-12  -11  26  -18  6  3  5  4  -29  28  5  37  -2  -24  -17  -2  -10  3  -33  2  27  31  32  14  -29  -47  -29  2  -5  -6  33  -34  -10 : Fud
16  -9  -22  -66  -21  -17  -6  4  14  12  23  -3  9  16  -16  56  -20  18  -19  -6  -4  -16  30  47  13  -31  15  37  15  27  26  27  -38 : Vuka
9  -13  -8  -75  -16  -1  4  -2  21  17  4  -7  16  32  -30  62  -43  4  -10  -8  2  2  20  56  21  -25  33  40  29  31  40  12  -21 : kazu
21  1  14  -47  9  -6  -32  18  10  -84  60  1  -15  1  -37  18  26  37  3  11  16  29  8  -48  -56  51  -4  -11  -14  10  -1  -12  19 : lenev
19  -13  -10  -72  -16  6  -2  -16  18  18  13  8  8  23  -13  69  -28  -10  -20  -17  -7  -23  16  66  5  -39  31  41  21  14  35  25  -34 : maza
-12  -22  7  -14  10  6  -16  0  -14  7  9  17  3  -29  -28  -10  9  15  -19  5  25  44  50  14  12  -42  -12  -9  -6  0  47  -55  -41 : Vuka
-23  -40  -59  -13  14  -3  -4  4  -26  40  86  -99  -19  -41  17  39  26  28  54  -4  0  -23  4  36  -21  -39  15  -7  29  -10  11  22  -31 : Vuka
-39  -39  -56  -29  8  -12  -20  8  -30  46  86  -99  5  -43  -4  22  21  32  58  -1  -11  -12  -16  70  -37  -52  25  -5  40  -18  0  -27  -11 : kazu
-22  -22  22  -27  21  26  -7  16  -18  9  -3  13  15  -4  -39  -38  -8  12  -6  8  14  57  41  24  20  -35  -3  -15  0  0  52  -92  -24 : kazu
-23  -27  16  -33  14  18  -9  12  -2  -5  15  39  38  -17  -21  -30  -6  25  -24  5  26  55  35  27  2  -32  -9  -32  -7  -9  51  -71  -22 : pofog
17  3  22  -47  10  -15  -34  10  -20  -54  62  4  -25  -12  -32  -12  34  34  19  -1  21  20  10  -33  -67  27  -10  -8  -25  10  -5  -9  20 : Fud
24  -12  15  -25  10  -23  -35  -19  -15  -59  35  17  -40  -11  -48  -12  42  25  7  4  11  29  1  -47  -43  32  -22  -26  -28  -4  28  -8  6 : maza
-14  -17  -5  -56  -18  -9  14  -11  19  21  -12  -21  29  7  4  54  -33  0  -48  4  -5  -22  19  20  30  -26  21  58  24  27  11  37  -28 : Bame
27  -6  25  -28  15  -20  -36  9  -5  -94  32  -14  -36  -18  -49  -2  33  52  -1  10  20  46  2  -65  -54  44  -17  -20  -16  8  13  -10  5 : lenev
-31  -42  -57  -20  12  -6  -27  10  -20  32  107  -97  4  -48  28  14  25  42  27  -2  -6  -32  -8  64  -41  -35  17  -3  33  -34  -16  0  -9 : duzog
-24  -34  9  -37  18  14  -8  14  -10  -7  8  34  29  -12  -23  -22  -8  25  -31  7  16  45  31  26  1  -34  -11  -35  0  -7  44  -64  -23 : pofog
20  -6  -16  -59  -30  -12  -8  -8  25  17  19  1  8  6  -18  76  -22  10  -13  -11  13  -6  33  47  8  -36  21  49  11  23  29  36  -30 : Vuka
-14  -17  30  -24  -6  5  15  -4  -9  18  8  32  8  -30  -26  16  1  3  -41  -1  18  19  25  6  -7  -40  -29  11  15  -8  22  -46  -22 : godul
12  -18  -23  -78  -16  -1  -4  5  14  20  -4  -16  22  28  -37  55  -46  15  -11  -1  -11  -6  12  60  7  -32  21  41  27  24  37  5  -23 : kazu
-35  -19  -10  -58  -10  26  13  -9  14  25  -25  -15  24  -24  2  27  -36  6  -34  -3  -11  -59  10  23  26  -33  35  54  37  29  5  29  -36 : Sekat
-63  -37  -49  -9  17  -4  -25  17  -23  50  109  -90  -9  -64  25  26  35  28  38  -14  17  -23  -12  59  -40  -48  17  6  35  -7  -17  -1  0 : vur
-19  -11  29  -14  6  1  8  -6  -23  25  4  43  -9  -35  -14  -4  -8  6  -34  3  23  29  33  17  -26  -47  -31  1  -6  -3  22  -37  -5 : Fud
-2  -26  16  -20  17  9  -7  4  -4  -10  -9  24  12  -14  -22  -6  -4  15  -55  7  27  48  33  30  4  -21  -23  -18  2  0  42  -70  -22 : zul
-27  -21  -1  -64  -18  20  9  -13  25  22  -21  -7  24  -14  1  34  -31  -6  -24  -3  0  -31  19  19  32  -30  36  63  30  31  19  38  -37 : Sekat
22  -20  -14  -65  -14  -9  6  -5  17  5  10  -6  31  15  -26  69  -33  8  -41  0  15  -17  11  63  0  -31  17  47  21  24  29  20  -20 : zul
-33  -33  -47  -33  0  -11  5  17  -16  53  114  -102  11  -59  12  18  30  38  40  -21  9  -16  -9  56  -29  -44  2  8  45  -11  -4  -19  -11 : godul
-23  -9  -1  -55  -23  -9  14  -9  19  27  -16  -24  32  12  14  46  -34  -9  -56  2  0  -25  23  13  42  -23  29  56  23  29  8  36  -27 : Bame
16  -24  -16  -86  -22  -6  18  -2  26  11  17  -15  25  12  -16  73  -34  6  -25  -15  -12  -26  10  55  9  -26  5  59  41  35  15  29  -30 : godul
-54  -41  -48  -23  4  -9  -9  11  -18  35  103  -80  8  -58  14  16  23  44  44  -9  8  -7  -17  61  -40  -47  21  -18  35  -22  -10  -12  -2 : pofog
-7  -20  16  -4  -1  -2  16  -2  -18  33  13  30  5  -8  5  13  0  -1  -44  17  11  48  30  -2  0  -41  -26  -2  12  -15  22  -30  -2 : Bame
-35  -37  -50  -34  2  -8  6  12  -16  50  107  -96  7  -68  12  39  28  41  38  -23  5  -29  -16  62  -41  -54  6  8  55  -17  -14  -14  -13 : godul
-21  -17  -9  -52  -31  0  -6  -29  14  5  -18  -33  3  -19  -16  44  -24  9  -26  4  4  -47  23  18  19  -37  21  71  29  31  13  38  -44 : Vuka
15  -21  19  -31  11  -25  -32  -1  -11  -86  42  19  -24  -3  -50  -8  36  50  14  14  19  45  -9  -63  -52  44  -19  -40  -20  -2  23  -1  7 : pofog
24  -7  2  -67  -22  -3  7  -5  28  4  8  9  28  26  -14  75  -33  -2  -44  -3  12  -16  18  61  2  -21  23  50  14  23  21  21  -15 : zul
27  -16  15  -20  15  -5  -26  8  -9  -53  25  21  -40  -23  -41  -18  42  50  23  3  19  48  -1  -72  -46  34  -24  -23  -6  -4  29  -3  5 : Sekat
-34  -18  22  -10  8  38  13  5  -12  40  1  65  5  -38  -18  3  -4  0  -34  10  20  23  32  -2  -8  -54  -14  4  13  -16  25  -51  -13 : Sekat
24  0  24  -32  9  -23  -40  19  0  -90  46  -10  -27  -20  -49  9  31  52  0  -2  31  59  3  -49  -55  46  -7  -19  -16  4  11  -11  9 : lenev
-30  -25  -42  -30  21  11  -5  33  -15  18  89  -108  24  -37  15  40  5  21  36  -8  6  -7  -3  45  -30  -17  39  -1  10  -9  1  12  -16 : lenev
-10  -25  25  -16  19  13  -11  -8  -22  10  5  30  -1  -26  -36  -13  8  -4  -18  -6  19  49  36  33  4  -48  -5  -11  -16  -13  53  -62  -33 : maza
-9  -10  20  -10  -8  13  -4  -11  -10  18  14  40  -16  -29  -19  17  11  14  -20  14  23  18  46  -2  -17  -50  -23  3  -2  -17  29  -37  -22 : Vuka
-12  -14  30  -10  4  6  21  -3  -15  31  16  43  7  -15  -2  25  -2  -3  -44  17  9  37  39  4  -5  -42  -17  3  -6  -16  16  -31  -2 : Bame
-21  -15  0  -53  -19  8  8  -31  7  -3  -27  -37  23  -17  -13  45  -36  4  -62  7  10  -67  0  37  18  -33  31  60  30  32  -4  25  -31 : zul
-12  -24  4  -8  3  17  -15  -1  -6  10  18  35  7  -8  -2  4  0  8  -40  17  15  12  26  10  -19  -34  -23  -4  11  -36  20  -38  -11 : duzog
-12  -23  9  -6  -1  15  -10  -7  -5  15  18  39  13  -10  -3  3  -8  4  -46  17  19  17  29  14  -12  -34  -21  5  12  -29  24  -33  -7 : duzog
16  -14  16  -57  3  -19  -31  2  -3  -77  78  28  -8  3  -37  -4  33  50  7  11  11  19  3  -37  -61  37  -9  -35  -8  2  10  -13  27 : pofog
2  -19  -12  -87  -17  -1  3  6  28  -2  23  14  35  35  -8  62  -41  5  -20  -5  -7  -12  15  61  10  -17  34  28  16  26  21  32  -22 : pofog
-50  -34  -51  -16  12  16  -5  22  -22  71  94  -71  -8  -78  24  24  28  42  46  -18  8  -10  -11  57  -39  -64  24  -8  45  -31  -12  -14  -15 : Sekat
-13  -9  35  -23  -10  18  25  -7  -10  24  19  33  4  -30  -22  22  0  6  -37  -2  25  4  22  5  -11  -51  -22  17  27  -11  17  -47  -19 : godul
-45  -26  18  -13  25  24  -20  13  -3  7  2  33  12  -23  -12  -17  6  2  -31  0  40  42  38  13  13  -32  -14  -1  -5  9  40  -56  -25 : vur
-16  -15  19  -24  10  1  5  6  -27  15  13  43  2  -21  -17  1  -8  2  -26  -1  23  33  27  23  -25  -46  -21  0  -3  0  21  -33  -5 : Fud
-8  -14  26  -8  1  12  25  8  -9  36  15  57  5  -9  -5  30  -1  5  -35  11  21  41  35  -1  -12  -50  -22  7  10  -24  25  -37  3 : Bame
-34  -16  4  -65  -16  13  0  -12  9  15  -34  -33  13  4  -33  36  -41  2  -23  4  -1  -33  16  28  29  -31  34  56  27  29  20  4  -32 : kazu
-25  -16  21  -9  -1  38  9  -6  -7  45  3  58  7  -37  -5  5  -3  -2  -34  14  24  23  31  -3  -9  -57  -12  2  17  -20  34  -45  -23 : Sekat
-30  -9  3  -66  -13  -2  -2  -4  -2  15  -30  -32  10  -6  0  14  -32  5  -36  -7  -1  -51  17  28  8  -37  19  55  25  34  7  23  -40 : Fud
-34  -45  -58  -16  12  -3  -12  14  -36  41  89  -101  -25  -35  7  46  27  21  46  -1  4  -10  1  31  -22  -36  12  0  35  -10  8  17  -39 : Vuka
-16  -32  10  -34  16  13  -12  16  -12  -3  17  32  36  -4  -21  -33  -4  16  -17  12  13  58  33  31  4  -34  -9  -33  -11  -7  47  -68  -25 : pofog
0  -16  18  -24  16  -29  -53  7  -19  -71  53  -2  -39  -12  -42  -7  47  37  -11  4  32  30  -5  -64  -47  48  -24  -13  -9  20  15  6  11 : vur
33  -14  14  -34  9  -22  -52  -4  -32  -63  31  3  -53  -5  -58  -12  42  35  -4  3  5  33  -2  -52  -58  32  -30  -30  -22  -12  24  -13  8 : maza
12  -13  -24  -60  -27  -8  -2  -8  24  14  16  0  7  12  -21  75  -26  9  -15  1  3  -15  26  38  7  -29  10  54  14  27  25  39  -34 : Vuka
-23  -32  -48  -31  19  8  -4  40  -8  27  80  -94  1  -27  6  60  -2  25  27  -11  8  13  -2  49  -34  -24  20  2  28  -10  7  6  -18 : lenev
23  -5  17  -54  17  -18  -26  18  -18  -59  57  25  -31  -1  -30  -6  32  43  18  -2  7  21  11  -22  -72  24  -22  -16  -12  8  -1  -15  18 : Fud
-13  -4  26  -12  5  15  3  9  1  -3  16  29  15  -18  -19  22  -11  -3  -40  12  29  47  32  6  -12  -25  -6  1  -9  -5  25  -43  -10 : lenev
-40  -31  -43  -27  15  -16  -9  19  -36  50  99  -93  -5  -69  18  8  26  39  55  -22  12  -12  -4  73  -55  -59  14  2  24  -13  -12  -5  -2 : Fud
13  -5  25  -41  4  13  -26  9  -4  -53  54  41  -31  -10  -31  0  43  34  16  10  15  26  6  -67  -53  33  -8  -10  -7  -4  1  -7  11 : Sekat
-31  -16  19  -13  5  47  11  8  -18  42  10  47  9  -40  -11  -9  -7  7  -29  9  18  21  27  5  -10  -53  -9  5  13  -19  20  -51  -15 : Sekat
19  -20  -15  -78  -24  -15  13  0  28  20  10  -7  29  12  -24  73  -31  6  -28  -13  -12  -28  12  55  4  -34  1  60  39  30  21  15  -34 : godul
-51  -41  -43  -31  5  -5  -9  12  -28  25  109  -85  7  -52  15  21  24  43  47  -7  9  -8  -20  53  -44  -39  28  -22  31  -24  -10  4  -5 : pofog
-5  -21  18  -12  12  18  -14  0  -11  21  -3  36  -17  -11  -23  -19  5  -2  -20  -9  15  60  40  29  8  -42  -21  -16  -6  -16  50  -71  -22 : maza
-25  -20  16  -18  15  39  -5  20  -10  23  4  41  16  -40  -16  -34  3  19  -17  2  24  56  33  8  3  -39  -11  -8  -4  -14  35  -67  -25 : Sekat
19  -15  -17  -62  -15  -24  12  3  19  18  21  -1  34  23  -5  76  -31  3  -31  -5  -4  12  16  45  15  -22  21  46  13  24  16  40  -17 : Bame
5  -18  26  -42  6  -16  -36  6  -7  -79  38  13  -27  -3  -42  -12  32  49  0  10  18  41  3  -59  -50  49  -21  -37  -17  -3  19  -10  11 : pofog
19  -11  23  -31  12  -18  -40  4  -24  -67  12  -12  -41  -7  -63  -22  32  54  21  8  8  41  -3  -56  -46  36  -16  -28  -11  -4  26  -27  10 : kazu
-10  -13  -8  -51  -12  -14  16  -12  10  13  -16  -26  31  5  6  47  -29  0  -36  3  -14  -39  12  20  30  -26  32  53  17  28  -1  47  -24 : Bame
